Below are the code and all the weights of a small trained network. Each question names an input and a class and asks about switching units off, where a switched-off unit gives its printed mean instead of its output.

import numpy as np


def w(rows, s, z=0):
    codes = np.array(rows[::2]) - 128.0
    scale = np.full(codes.shape[1], s)
    scale[-1] = z or s
    return codes * scale


def f(y):
    return np.maximum(y, 0)


def log_softmax(a):
    a = a - a.max(-1, keepdims=True)
    return a - np.log(np.exp(a).sum(-1, keepdims=True))


def net(x, mask):
    res = np.array(x, float).reshape(1, 4) / 4 @ E
    y = f(res @ A[0][:, :-1].T + A[0][:, -1])
    res = res + np.where(mask, y, B[0][:, -1]) @ B[0][:, :-1]
    return log_softmax(res[-1] @ U[:, :-1].T + U[:, -1])


A, B = {}, {}
E = w([
[78,133,206,158,116,112,152],'x0',
[90,132,92,131,87,17,109],'x1',
[194,46,112,245,241,71,101],'x2',
[135,130,131,124,124,123,127],'x3',
],0.011)
A[0] = w([
[95,181,179,134,139,176,209,141],'n1',
[46,133,89,159,77,28,186,164],'n2',
[77,191,147,120,137,56,55,69],'n3',
[162,142,67,67,147,161,69,94],'n4',
[96,140,168,93,132,167,119,127],'n5',
[121,186,207,82,96,233,130,132],'n6',
[88,191,69,79,59,146,117,208],'n7',
[132,85,149,184,158,137,192,22],'n8',
[133,174,66,75,84,121,123,2],'n9',
[190,122,201,247,167,99,130,91],'n10',
[130,80,20,106,181,68,81,147],'n11',
[149,108,191,93,101,180,101,123],'n12',
[173,111,50,146,133,61,31,117],'n13',
[109,130,85,44,115,117,119,33],'n14',
[226,109,90,120,113,213,155,154],'n15',
],0.011,0.0082)
B[0] = w([
[103,98,203,128,139,15,186,195],'n1',
[151,118,53,119,189,217,71,238],'n2',
[137,80,116,66,137,171,103,169],'n3',
[134,70,134,59,195,185,26,167],'n4',
[103,112,146,115,109,98,171,175],'n5',
[134,115,171,156,109,93,150,237],'n6',
[88,130,110,84,172,104,47,250],'n7',
[47,75,183,112,169,141,46,158],'n8',
[206,124,28,134,137,140,151,159],'n9',
[169,110,92,72,151,207,25,234],'n10',
[150,182,129,167,76,77,181,240],'n11',
[118,154,105,134,137,72,167,170],'n12',
[120,149,142,205,55,48,220,234],'n13',
[214,145,20,191,139,255,142,157],'n14',
[164,96,105,113,205,173,24,196],'n15',
],0.0094,0.013)
U = w([
[101,118,164,24,185,164,15,202],'0',
[197,154,51,152,183,213,62,170],'1',
[125,195,193,193,79,39,254,8],'2',
],0.0074,0.0012)

Each question gives the input, the list of numbers given to net, and the class t.
The units are the neurons (one row each of A and B). Each row of codes is followed by its name. A weight is (code - 128) times the scale printed after its matrix; where a second scale follows, it is the last column's (A, B and U).
mask holds one flag per neuron, in row order. A switched-off neuron (its flag False) gives its mean, the last column of its row in B, instead of its output. The means were averaged over made-up inputs and are rounded, as every weight is.
A unit's drop is (log p(t) with every unit on - log p(t) with that unit switched off) / (log p(t) with every unit on - log p(t) with every unit switched off).
The circuit of an input: a set's keep is (log p(t) with only the set's units on - log p(t) with every unit switched off) / (log p(t) with every unit on - log p(t) with every unit switched off). Starting from the 12 units with the biggest drops (on a tie, the unit counted first), units are removed one at a time, each time the one whose removal leaves the highest keep (on an exact tie, the one counted first), for as long as the keep stays at least 0.8.
circuit, biggest first: the units of the circuit, biggest drop first
top k neurons: the k neurons with the biggest drops, biggest first
drop when u is switched off: that unit's drop, to one decimal
input [6,-2,8,-4], class 0: circuit, biggest first : [n8]
input [-4,2,-7,-4], class 1: top 3 neurons : [n14; n9; n8]
input [-2,4,-5,-3], class 1: top 3 neurons : [n14; n9; n2]
input [-7,3,-8,6], class 1: top 2 neurons : [n14; n9]
input [1,-6,-7,0], class 2: top 3 neurons : [n6; n1; n10]
input [4,-4,0,5], class 2: top 2 neurons : [n2; n7]
input [2,8,1,6], class 1: top 4 neurons : [n2; n1; n3; n6]
input [-4,2,-7,-8], class 1: top 2 neurons : [n14; n9]
input [0,2,7,-1], class 2: top 2 neurons : [n13; n11]
input [2,-4,6,-1], class 0: top 3 neurons : [n8; n2; n14]
input [2,-3,3,5], class 0: drop when n13 is switched off : 0.4
input [8,-6,7,2], class 0: drop when n8 is switched off : 0.2
input [8,-7,3,-1], class 0: drop when n10 is switched off : 0.2
input [7,-5,8,-4], class 0: top neuron : [n8]
